How the items are linked:
state | x w m a
DP | RC ZR DR QH
QH | LF GJ DP DC
HJ | ZT HD ZB DT
BS | QQ JJ LZ JG
GL | LJ SD QP FF
TM | FH NG TR NT
BG | JG BP JJ JB
FH | ZR TM ZS LT
ZM | RL TN TC NC
ML | CR DC LF QC
ZS | CQ TR GG FH
SD | GL JG QQ ZP
HS | GT RL JZ ZB
FQ | BT QP HL LJ
HL | DC BZ GJ FQ
CR | SN ML CN FG
HP | JZ TC QC RL
JG | SD BG BS RZ
JB | RZ HG BG SB
DR | HN CQ PP DP
BZ | HL JD LT QP
GJ | QH LT ZR HL
NC | BH QG ZM HZ
QR | DT HN HD JN
HR | NT GR NG LZ
LT | GJ NT FH BZ
JD | BZ LZ NT QQ
RC | JN DP HN LF
JJ | BS DT ZT BG
FM | TR ZF JM NG
PP | HZ LL QG DR
LZ | JD ZT HR BS
FF | TN ZP GL NZ
HN | QR DR HZ RC
ZR | DP FH CQ GJ
QC | FG BT ML HP
GT | NG HS ZF GR
LL | PP GG NZ CQ
QG | NC NZ TN PP
JN | BP RC QR CN
DC | ML HL QH BT
RZ | ZP JB JG QN
RL | HS ZM HP BH
QQ | QP BS JD SD
BT | QC FQ DC TC
TR | ZS FM SQ TM
HZ | HD PP NC HN
JM | SQ NB SB FM
TN | ZM FF LJ QG
HD | HJ HZ BH QR
NG | TM GT FM HR
SN | SB CR HG NB
CQ | DR ZS LL ZR
ZT | LZ HJ GR JJ
BH | ZB NC RL HD
NT | LT HR TM JD
QN | TG SB RZ SQ
QP | FQ QQ BZ GL
JZ | ZF HP FG HS
HG | JB CN BP SN
SQ | GG JM QN TR
FG | NB QC CR JZ
ZF | FM JZ NB GT
SB | QN SN JB JM
CN | HG LF JN CR
GG | LL SQ TG ZS
BP | BG JN DT HG
ZB | GR BH HS HJ
NB | JM FG SN ZF
LF | CN QH RC ML
TC | HP LJ BT ZM
NZ | QG TG FF LL
GR | HR ZB GT ZT
LJ | TC GL FQ TN
ZP | FF RZ SD TG
TG | NZ QN ZP GG
DT | JJ QR HJ BP

The rows follow the links: the fewer symbols apart two items are, the more alike their rows tend to be.

Each row is also shifted at random along 5 hidden directions that mean nothing.

Some items, each with a row of numbers:
NT	[  7  17  -5 -15  -1   4 -22 -19  22   0 -18 -10  -9  25 -45 -37   2  13  16   4 -56 -40 -14 -30 -32 -18  13 -28   0 -15 -14   8 -27  38  22 -20   1 -23 -16 -16  19   3   2  -3  17   1  23 -19  35 -23  46 -72  24  17 -44 -38]
LJ	[ 64  -7  21  -9 -45 -16  27  32  31 -18   1  -7   0  11 -18   6  36  30  -8   9 -39 -12  32 -14  -2   3 -31 -24  35  27  26  23 -21   5  29  24  -9  -9 -26  30 -26   4  10 -19  12 -17  24 -26  13   8  10 -43 -13   9  30  10]
ZF	[-29  18 -13  13  42   0  -7 -42 -28 -18  17  13   5 -20   9 -10 -18 -35  20   1  12  16 -24   8   5  -7  35  24 -16 -35 -36  -6   2  20 -32 -12 -13   2  32 -37   8 -10 -25   4  -3   2  -6  15  -8 -25  23   2   4 -18 -11   9]
LT	[159   3  14   1 -13 -30  10  -3 -35 -10 -20  22 -63  14  -6 -43  -8  44 -16  -2  28  -3   8  13  15   3  -1 -34  26  30 -30  -9 -24  14  23  10  27 -33 -31  41  -5  18 -23  27 -17 -20  36 -14  24 -33 -10 -59   8  41 -26 -39]
BS	[-28  18  19   4 -62  19   2   6  14  20  -6  25 -23  -7 -31 -19   1  17 -24  36  -2 -17 -17 -20 -26  53  39 -10 -18 -13 -29 -18   2  42  -1   1 -26  -8  -2 -11  32 -17 -19 -31   2   2  49 -16  23 -45  35 -51  21  13 -27 -30]
BG	[-12  -1  -1   7  -2  -1 -37  -6 -35  40   2  13 -67 -18  15   0 -35 -16 -20 -38  63   1 -49  -4 -10   3  34  27   3 -33 -15  -4  31   8 -22 -27  40 -28  -4 -38  35 -13 -18  14  -9  33  -2  11   7 -31   6 -28  13  -5 -37 -23]
HZ	[ 30 -22   3  -6  -4  -7   6  26  -7  11  15 -12  -8  -4  43  42  -4 -12 -25 -29  47  21  11   7  18  -9 -39  17  19  17  39  25  16 -40  -7 -14  26   0 -14  15 -21   3  11   9  -8   3 -27   6 -22  32 -42  40 -17 -17  28  29]
HJ	[ 91   8 -10  18  33   6  -8 -15 -19 -19  24  10   9 -36  -1  10   8 -25  15 -20  -3   9  -9   3  -4 -31  31  38  12 -35 -14  19   1  29 -26  22 -16  -9  26 -44  10 -22  -4  -1   4  15 -14  20  -6  -6  28 -27  -2 -33  17  27]
QG	[ 40  -7  25  -2 -35 -31  38  25  26 -26  -2   3   2   6 -13  -3  45  21  14  12 -36  -8  38   1  15  -4 -31 -22  40  37  15  22 -26   3  28  51 -14  10 -17  28 -31  10   3 -19  12 -29  15 -13  14   2  -1 -40 -36   2  44  22]
SN	[ -8  16  14  19   1 -27   4 -10  -3  -9  13  19 -12 -38 -14  -6  22 -27  40  -6 -26   7 -20   4  11 -10  41  19  21 -33 -29   2   6  31 -15  66 -27   7  32 -53   9 -18 -19 -23   8   4  -4  16  12 -43  35 -49 -32 -30  23  18]
CN	[ 31   1 -15  -7  36 -13   1 -30 -10  -9  19 -12   0 -18  27  15 -16 -44  26 -20   5  14 -14 -17  18 -28   4  28  13 -30  11  27   0   7 -29 -24   7   4  17 -32 -15   5 -19   8  12  -8 -21   9 -13   3  13  11 -24 -29  13  41]
HP	[112  -3  13   1 -30 -11  30   7   9  -2  13   8  15 -23  25  25   9 -17   3  22  18  27   9   0  29  28  -1  19  -1   8  13   8  15 -10 -20  18 -23  28  21  -1 -21  -7 -17 -24   3 -15  -3   5 -15  -2 -13  41 -36 -19  39  40]
HD	[-86  -3  20 -15 -62 -15  35   4  23  13  25   8 -11 -25  26  34  -2 -33 -13  25  25  19  -5 -28  20  39  -6  28   8  -8  25  28  13   2 -32 -16 -16  20   4 -17 -19  -8 -32 -40  19 -16   2 -12 -10 -17  13  14 -36 -30  32  46]
LF	[-26 -21  12   8  -5 -24  18  28  -6  -9  22  -1  -5 -28  15  38  29  -7   1 -24   5  15  23  15  19 -18 -26  23  44   6  28  30   8 -14  -3  53   1   2   1  -3 -20 -14  11 -11   3   3 -23   7 -12  17 -11  -7 -38 -31  56  43]
NG	[-28  12  -8  21   6  42 -25   9  -1  12  -5  10  21  -8 -25  -5   3  11  -5  11  -6  -6 -18  14 -28  20  40   4 -36 -14 -33 -32  16  12  -1  17 -19   2  26 -17  39 -25  17 -10 -11  28   5  16  -2  -9   8   4  32   6 -21 -23]
SB	[-15   8  -8  12  50   0 -42 -13 -15   2  -5   4 -10 -11 -24 -13   4 -11  32 -39 -26 -15 -30  16 -16 -39  34  12  12 -34 -29  -6   7  18   4  36   3 -17  15 -44  36 -12  13   9   0  31 -17  21  17  -9  25 -47  16 -15 -20 -15]
NB	[-52   6   0  17  13 -18   3 -27 -46  -8  22  22 -38 -33  14 -14 -10 -22   7 -16  35  19 -27   0   9 -11  41  25  18 -29 -35  16   5  30 -33  10   4 -15  16 -41   6 -14 -35   6  -2   3   1  11  -1 -43  28 -45  -7 -21  -2  15]
HL	[-10 -15  25  -6 -42 -27   5  55  13  14 -14   2 -37  10  -5  16  32  39 -13 -29 -12 -15  21   2   7  -7 -43 -20  48  34  29  16  -7 -21  39  43  26 -15 -38  28  -9   9  27   0   4   4   6  -3  15  12 -21 -42 -22  11  24 -12]
RC	[  0  -8  11  -2 -18 -25  19  12  -1 -27  32  -2 -16 -16   5  32  27  -4 -10 -27 -14   1  18 -27   5 -27 -26  19  55 -11  37  67 -14  23  -2  14  -1 -23 -17 -10 -27  -8  -4 -10  15  -9  -1  -7   2   9  30 -65 -24 -32  50  46]
JB	[-76   3 -19   2   2  44 -36 -10 -10  28  10  -2  -4  -8   1  11 -34  -8 -35  -5  35  -2 -38 -12 -29  21  29  24 -44 -33  -6 -10  27  10 -25 -51  11 -13   7 -34  40 -22   0   0  -4  30  -2   6  -6   2  12  15  40  -4 -36 -19]
FQ	[ 55 -10   2  -4 -18   3  14  28   7 -12  -1 -11  10  20  -1  10  18  37 -28   1 -10  -8  33  -6  -3   2 -39 -19  13  29  28  15 -17  -9  25  -3   4 -13 -27  41 -14   4  20   5  -1 -11  13 -14  -2  28 -17  -5   8  21  16   2]
BH	[ 89   9 -20   4  52 -27  33 -58 -28 -66  35  -6  15 -14  13 -14   0 -28  28  -6 -15  16  15 -21  20 -51  -5  15  28 -30  -2  48 -37  44 -29 -19 -19 -15   9 -25 -40   2 -37  14  10 -37  -3  -5  -9 -13  38 -41 -18 -30  27  58]
QN	[ 86  11   0  17  47 -20 -25 -18 -42   6 -32  23 -52   3   0 -51 -27  10  34 -19  24   3 -25  49  14 -23  33 -21   5   8 -59 -51   2 -14   3  32  29  -6   6   7  19  18  -7  45 -26   8  -4  17  14 -34 -25 -10   6  23 -46 -49]
GL	[-90   1  -4 -10  29  -3   4  -1  20 -18 -29 -15  23  38 -13 -29  10  17  21  20 -42 -15  24  15   8 -18 -22 -40  -7  35  -2 -20 -21 -21  33   6  -2  13  -3  39 -13  27  18  16  -3 -20   0 -11  11  16 -19  25   1  29  -9 -25]
RL	[ 37  -3  -7   7   8 -14  38 -19 -20 -34  29   4   4 -22  24  15  -3 -23  -3   3  20  27  14 -13  23  -1  -3  22  14 -12   9  40 -11  15 -26 -11 -16   0   7 -10 -31  -3 -33  -5   1 -26  -1  -2 -15  -8   6  -3 -21 -20  35  51]
ZP	[ 29   5 -32  15  68  50 -30 -11  -9 -25 -21 -14  53  37 -26 -29  -8  34   6  -2 -35 -10  17  22 -25 -22   1 -27 -44   4 -21 -34 -16  -2  26 -15  -6 -14   7  23  17  -1  40  37 -13  14   0   6  -3  35 -12  26  55  34 -33 -38]
GJ	[-22 -21   2  -2  11  -6 -12  43   1  13 -23 -16   1  26   5  17   9  27  -2 -28   6   0  28  35   9 -19 -44 -19  14  45  24 -14   8 -58  29  30  32   5 -20  48 -10  17  40  25 -16  16 -20   4  -5  41 -56  35  -5  21  11 -17]
JG	[-75   6  12  20  29   5 -23   7 -20  17 -25  23  -6  -3  -4 -25  -3   8  24   3  15   5 -11  61  12   6  39 -11 -23  10 -54 -71  24 -24   9  58  -3  18  29   9  29  -3  12  14 -25  19  -9  29   5 -16 -34  34   2  18 -22 -43]
GT	[ -7  17  -6   2 -18   8  -2 -39 -20  13  18  14 -24 -21  10 -10 -29 -29 -13  12  34   5 -38 -33  -6  26  39  25 -23 -42 -19   4   6  37 -44 -54  -1  -7   9 -38  10  -9 -46 -10   8  -2  17  -3   2 -42  38 -20  12 -14 -24   4]
JD	[-53   4  -3   1  53  -5 -47   1  -2   9 -30  -1 -19  18 -25 -29   9  17  42 -38 -34 -26  -7  34  -7 -52   4 -25  18   7 -26 -29  -3 -15  35  46  28 -10  -3  -2  27  12  38  26  -5  28 -20  19  25   5  -8 -26   7  19 -29 -49]
BZ	[ 46  -3   4   5  14 -29  12  -7 -32 -24 -20   6 -36  22 -10 -45  -6  40   2  -7   5  -7  16  13  11 -20 -10 -36  23  25 -23  -2 -31   6  21   7  19 -28 -26  36 -14  22 -10  35 -15 -23  27 -14  17 -21  -9 -49   6  39 -22 -23]

Where do the symbols, taken in turn from left to right, take each start?
Answers are names.
[ 11   9 -13 -23 -17  22   6 -25  47   2  25 -23  51  -9   2  27  -3 -48  10  31 -27  -3 -17 -49  -8  18   5  31 -28 -41  34  21   9  24 -29 -51 -32  26  21 -41  -8  -7  -8 -40  31 -11 -13  -7 -13   9  36  33  -8 -36  15  41]
w m m -> RC
[ 94   1 -12  10  44   6 -19  -9   3  -1  18  -6  28 -22   7  21   4 -38  29 -16 -11   9 -12   6  -1 -27  17  40  -5 -31   3   4  19   1 -22  19 -10  16  36 -39   9 -12   8  -3   5  17 -36  23 -14  14   9  23 -14 -37  17  26]
m x w -> JZ
[-27   4  -2  25  45  -2  -5 -15 -28 -25  19  13  13 -36   1   3  22 -25  34 -21 -14  16 -11  22   1 -31  38  35  13 -28 -25   3  11  17 -18  59 -24   2  37 -40   8 -25   1   4  -3  14 -23  29 -14  -9  20 -15 -15 -31  22  27]
x w w -> JN
[ 34 -12  33   5 -62 -14 -17  46 -18  42 -25  26 -80   1  -8  -5   2  50 -37 -20  39 -10  -6  22  -8  31   0 -23  26  31 -11 -25  12 -13  24  39  39 -21 -37  28  26  -4   6   1 -15  23  28  -6  27 -24 -21 -49   6  28 -20 -47]
w w w m -> HG
[-70  -9  -9 -16  -3  15  -1  18  29 -10  -9 -31  33  38 -18   3  13  29 -13   1 -39 -25  29 -18 -13 -11 -40 -22   0  19  35  15 -19  -7  32 -32   1  -9 -25  34 -15  14  29   7   5  -7   2 -15   2  38  -5   1  18  20  -1  -9]
a m a x -> QH
[-20   7  -9   1  14  25 -24   4   4  -5 -17 -13   5  23 -36 -19   5  37 -11  -7 -32 -32   2  -6 -31 -13  -1 -24  -9   3 -10  -5 -20  20  24 -11   6 -24 -15   7  21  -3  21  13   6  11  16  -8  21   9  19 -39  41  23 -29 -40]
a a a -> GG
[-37   4   9  17 -22   7   0  10  -8  10  27  13  -8 -39   3  25  12 -18  -9 -10  19  17 -18  -8  -7  17  29  42   8 -30  -3  16  20  23 -25  27 -18  -1  14 -38  17 -34  -6 -24  -1  17   0  14 -13 -11  25 -24  -9 -30  21  24]
x a a w -> HG
[ 43 -22  -6   3   3 -17  17   8 -37  -8  26  -4 -37 -17  34  38  -9   0 -36 -44  54  21  10  -8  15 -26 -33  26  44   0  40  53  -4 -10 -12 -22  37 -32 -25   6 -24   0  -4  26  -5  -1 -10   1 -14  18 -12 -21 -11 -18  31  37]
w w a -> ZR
[-15  -9 -22   6  47  -7 -18 -14 -44   3  29   1 -21 -28  29  26 -15 -27  -5 -54  47  18 -21  -1   6 -38   6  53  19 -32   5  31  13  -1 -31 -17  27 -25   7 -35   3 -12  -5  21  -2  18 -31  22 -18  11   1  -5  -6 -38  13  28]
w a x a -> ZB
[-24   9  -7 -13  -4  21 -31  -4  12  27 -29  -4  -5  28 -16 -23 -22  11  -4  12  -2 -22 -23  -2 -17  20  12 -25 -32  -2 -17 -36   3  -5  14 -34  10   0  -8   6  27   7   6   8  -2   9   9  -8  18 -11  -2   8  27  24 -52 -47]
a x w a a -> QQ
[-10  -1   1 -29 -12 -10   8  -2  34  -9 -16 -26   8  41 -26  -8   5  20   1  13 -48 -33  22 -32 -18  -5 -37 -35   8  22  27  18 -32   5  27 -36   8  -8 -31  24 -17  23  10  -5  21 -23  18 -29  25  10  13 -29   4  23 -11 -18]
w m m x -> FF
[  -1    5  -23  -10   -2   22   21  -30  -27  -34   -1   -7   -4   41   -3  -38  -35   42  -55   29   20   -4   18  -32  -13   23  -16  -35  -26   16   -2   21  -46   33    1 -104   12  -40  -37   46  -21   18  -29   29   -5  -39   48  -38    2   -6    9  -22   49   46  -38  -26]
x x x -> QC
[ 18   5  -6 -14  -7   4  25 -27  18 -10  24 -11  35 -14  26  20 -10 -46   5  29   0  16  -7 -29  12  18   1  22 -15 -24  19  21   5   6 -33 -43 -23  25  20 -20 -25   3 -25 -23  13 -24  -7  -9 -14   1  16  42 -15 -24  15  41]
x w m a -> QR
[ -1  14   2   1  32 -19 -20 -30   5  13  -7  10 -12 -22  -6 -19  -2 -42  64  -8 -19   3 -36  12   7 -23  41  18   6 -27 -34 -23  16   4 -17  32  -6  21  37 -43  16   5 -13  -7   3  12 -21  19  11 -28  17  -9 -24 -20 -14  -5]
m x w -> GT
[ 38   8  14 -32 -65  -5  16   5  55  15 -26 -11  -2  38 -18 -15  -3  21  -8  46 -28 -30  12 -35  -8  40 -24 -43  -7  30  15  -6 -16  -2  23 -35  -4  17 -29  32 -13  21  -4 -26  15 -27  34 -38  24 -13   7  -3  -2  32 -21 -28]
x m w w -> SD
[ 33  19  11  25  35   6 -26   4  11  -1 -21  15  26  -9 -41 -31  27   3  54  11 -48  -7 -12  46  -7  -5  43 -12 -19  -3 -51 -60  15   1  17  92 -35  26  42 -12  36  -9  26  -7 -11  19 -11  30  11 -13   2  13   3   6 -10 -33]
w a w x -> JJ
[ 11  21 -13   5  18  48 -30 -15  18  -2   0  -8  46   4 -37  -7   5  -6  13  23 -48 -21 -16 -14 -42   9  42   6 -44 -33 -17 -21   5  36   3  -6 -33  -2  26 -38  36 -21  19 -12   9  23   4   6   4  -2  41 -10  35  -7 -21 -16]
x a m w -> JM
